Here is a tiny trained network, its code and every weight. The questions are about switching its units off for an input and a class, where a switched-off unit gives its printed mean instead of its output.

import numpy as np


def w(rows, s, z=0):
    codes = np.array(rows[::2]) - 128.0
    scale = np.full(codes.shape[1], s)
    scale[-1] = z or s
    return codes * scale


def norm(h):
    return h / np.sqrt((h * h).mean(-1, keepdims=True) + 1e-5)


def f(y):
    return np.maximum(y, 0)


def log_softmax(a):
    a = a - a.max(-1, keepdims=True)
    return a - np.log(np.exp(a).sum(-1, keepdims=True))


def net(x, mask):
    res = np.array(x, float).reshape(1, 7) / 4 @ E
    u = 0
    for l in range(2):
        y = f(norm(res) @ A[l][:, :-1].T + A[l][:, -1])
        res = res + np.where(mask[u : u + 11], y, B[l][:, -1]) @ B[l][:, :-1]
        u += 11
    return log_softmax(norm(res)[-1] @ U[:, :-1].T + U[:, -1])


A, B = {}, {}
E = w([
[133,120,125,125,130,125,127,126,121,132,126,131],'x0',
[129,123,128,130,121,131,127,127,132,123,128,128],'x1',
[63,109,131,147,80,112,214,94,189,255,119,140],'x2',
[140,212,93,163,146,134,99,10,136,135,20,177],'x3',
[123,132,125,127,129,119,123,128,134,127,130,125],'x4',
[127,125,128,132,128,136,128,125,125,129,134,126],'x5',
[144,142,196,41,91,135,96,101,105,135,179,244],'x6',
],0.0068)
A[0] = w([
[142,53,132,152,132,111,154,223,159,120,174,87,142],'L0N0',
[121,202,60,220,167,136,136,43,115,112,1,65,120],'L0N1',
[67,195,146,121,122,168,146,122,176,117,140,115,1],'L0N2',
[111,104,139,101,123,121,159,166,144,169,197,131,49],'L0N3',
[195,161,76,145,216,154,64,140,62,12,105,94,166],'L0N4',
[139,160,117,110,108,108,161,94,126,174,144,161,2],'L0N5',
[179,118,172,123,121,141,87,173,81,37,180,99,95],'L0N6',
[130,91,47,220,173,123,151,206,173,117,105,16,182],'L0N7',
[117,126,176,43,100,148,143,152,85,131,215,190,111],'L0N8',
[168,181,99,148,138,122,81,29,156,135,56,229,77],'L0N9',
[90,94,127,116,88,133,170,148,165,242,161,154,93],'L0N10',
],0.0048,0.0057)
B[0] = w([
[127,191,116,98,119,150,109,80,103,133,111,170,197],'L0N0',
[186,47,124,207,163,91,91,200,195,145,170,167,246],'L0N1',
[128,112,120,144,154,104,139,109,133,116,110,179,128],'L0N2',
[124,111,133,164,65,106,121,82,135,115,100,194,152],'L0N3',
[138,72,164,141,92,119,59,145,118,50,107,112,254],'L0N4',
[110,92,100,149,90,110,190,133,140,97,136,124,134],'L0N5',
[138,158,82,108,144,126,85,109,110,112,98,176,192],'L0N6',
[95,205,186,52,93,154,131,50,71,134,124,107,236],'L0N7',
[148,120,63,191,152,112,121,164,179,109,113,131,191],'L0N8',
[82,181,168,71,101,160,162,99,57,119,145,2,214],'L0N9',
[150,92,196,182,100,110,147,106,128,140,120,123,187],'L0N10',
],0.0058,0.0081)
A[1] = w([
[136,163,64,91,194,221,131,191,133,167,120,151,3],'L1N0',
[146,118,35,130,183,115,123,196,148,99,132,174,20],'L1N1',
[107,208,111,61,142,160,91,126,68,78,138,100,42],'L1N2',
[149,163,102,104,149,101,63,109,66,70,103,104,141],'L1N3',
[46,185,149,61,78,145,232,70,97,205,153,111,74],'L1N4',
[84,154,128,164,129,137,200,70,175,254,113,94,164],'L1N5',
[91,152,151,88,77,130,133,74,59,115,103,113,131],'L1N6',
[131,96,71,169,156,90,142,134,217,180,75,141,92],'L1N7',
[88,88,83,159,98,94,186,139,221,230,132,182,78],'L1N8',
[174,128,113,90,197,162,53,190,88,17,110,157,81],'L1N9',
[154,178,109,48,146,140,104,137,78,47,135,128,145],'L1N10',
],0.0067,0.0045)
B[1] = w([
[129,74,141,209,81,90,114,111,172,62,79,195,128],'L1N0',
[167,164,61,171,136,101,65,177,182,165,127,168,138],'L1N1',
[196,111,201,67,197,220,215,114,74,96,209,99,190],'L1N2',
[134,58,197,125,106,151,204,99,127,107,144,115,236],'L1N3',
[58,123,71,200,50,64,22,71,129,133,20,127,223],'L1N4',
[111,196,40,43,143,104,60,190,130,169,151,192,248],'L1N5',
[69,171,133,45,114,148,183,88,54,134,100,110,197],'L1N6',
[174,122,126,91,192,156,145,202,146,111,188,169,162],'L1N7',
[195,75,211,152,148,191,211,121,97,16,169,61,202],'L1N8',
[47,178,51,144,100,80,131,122,174,253,99,150,254],'L1N9',
[152,156,129,140,195,146,194,158,157,172,165,107,226],'L1N10',
],0.0065,0.0096)
U = w([
[151,174,243,30,215,232,244,51,30,76,154,33,160],'0',
[212,179,25,152,216,75,53,254,245,210,210,224,194],'1',
[12,219,43,62,18,62,37,47,80,213,32,156,173],'2',
[203,17,235,180,30,116,241,138,181,27,223,216,2],'3',
[204,14,203,255,176,75,18,122,208,36,22,32,43],'4',
],0.0094,0.0028)

Each question gives the input, the list of numbers given to net, and the class t.
The units are the neurons (one row each of A and B). Each row of codes is followed by its name. A weight is (code - 128) times the scale printed after its matrix; where a second scale follows, it is the last column's (A, B and U).
mask holds one flag per neuron, layer by layer. A switched-off neuron (its flag False) gives its mean, the last column of its row in B, instead of its output. The means were averaged over made-up inputs and are rounded, as every weight is.
A unit's drop is (log p(t) with every unit on - log p(t) with that unit switched off) / (log p(t) with every unit on - log p(t) with every unit switched off).
The circuit of an input: a set's keep is (log p(t) with only the set's units on - log p(t) with every unit switched off) / (log p(t) with every unit on - log p(t) with every unit switched off). Starting from the 12 units with the biggest drops (on a tie, the unit counted first), units are removed one at a time, each time the one whose removal leaves the highest keep (on an exact tie, the one counted first), for as long as the keep stays at least 0.8.
circuit, biggest first: the units of the circuit, biggest drop first
top k neurons: the k neurons with the biggest drops, biggest first
k most important neurons of layer l: the k neurons of layer l with the biggest drops, biggest first
drop when u is switched off: that unit's drop, to one decimal
input [-6,5,-5,8,6,-6,-3], class 4: circuit, biggest first => [L0N1]
input [-7,4,7,-3,-1,-8,7], class 3: top 2 neurons => [L1N8; L0N7]
input [-4,5,8,0,6,-1,8], class 3: top 3 neurons => [L1N8; L0N7; L0N9]
input [2,8,7,-7,4,1,0], class 2: circuit, biggest first => [L0N1; L1N4]
input [6,6,-2,0,-7,-1,7], class 1: top 2 neurons => [L0N7; L0N8]
input [7,1,-8,6,8,8,1], class 0: top 2 neurons => [L0N9; L1N4]
input [2,-1,4,7,-7,1,-1], class 1: top 2 neurons => [L0N1; L0N7]
input [-7,8,0,-2,-1,-5,-7], class 0: top 3 neurons => [L0N7; L1N2; L1N9]
input [-2,6,-6,1,4,6,-1], class 4: top 3 neurons => [L0N4; L0N9; L1N5]
input [-3,-1,-6,6,-5,6,1], class 0: top 3 neurons => [L0N9; L1N4; L0N8]
input [8,5,-4,1,-6,-3,-2], class 4: 3 most important neurons of layer 0 => [L0N4; L0N9; L0N1]
input [7,-2,8,8,-3,2,0], class 1: top 3 neurons => [L0N1; L0N7; L1N5]
input [8,-4,-2,8,-2,-6,-3], class 4: top 2 neurons => [L0N1; L0N9]
input [7,0,-2,4,1,-7,2], class 0: circuit, biggest first => [L0N9]
input [-1,0,-6,3,-4,2,0], class 4: top 2 neurons => [L0N7; L0N4]
input [-5,-4,7,7,7,-1,-5], class 1: top 2 neurons => [L0N1; L1N5]
input [-7,-3,3,0,-1,-5,4], class 3: top 2 neurons => [L0N7; L0N8]
input [-3,4,0,-6,7,-3,6], class 1: 2 most important neurons of layer 0 => [L0N8; L0N6]
input [-6,2,0,1,-4,8,2], class 0: 2 most important neurons of layer 0 => [L0N1; L0N10]
input [-3,2,1,5,1,-8,-5], class 1: circuit, biggest first => [L0N1]
input [-5,-7,-2,1,4,-3,-6], class 4: 3 most important neurons of layer 0 => [L0N1; L0N9; L0N7]
input [1,-7,8,0,4,3,4], class 3: 3 most important neurons of layer 1 => [L1N8; L1N9; L1N7]
input [6,-1,3,2,-6,3,-4], class 1: drop when L1N5 is switched off => 0.3
input [2,1,7,6,4,4,-2], class 1: drop when L0N1 is switched off => 0.9
input [2,-2,-1,3,-3,-1,1], class 0: drop when L0N9 is switched off => 2.9
input [0,-7,5,4,8,5,0], class 1: 2 most important neurons of layer 0 => [L0N7; L0N1]
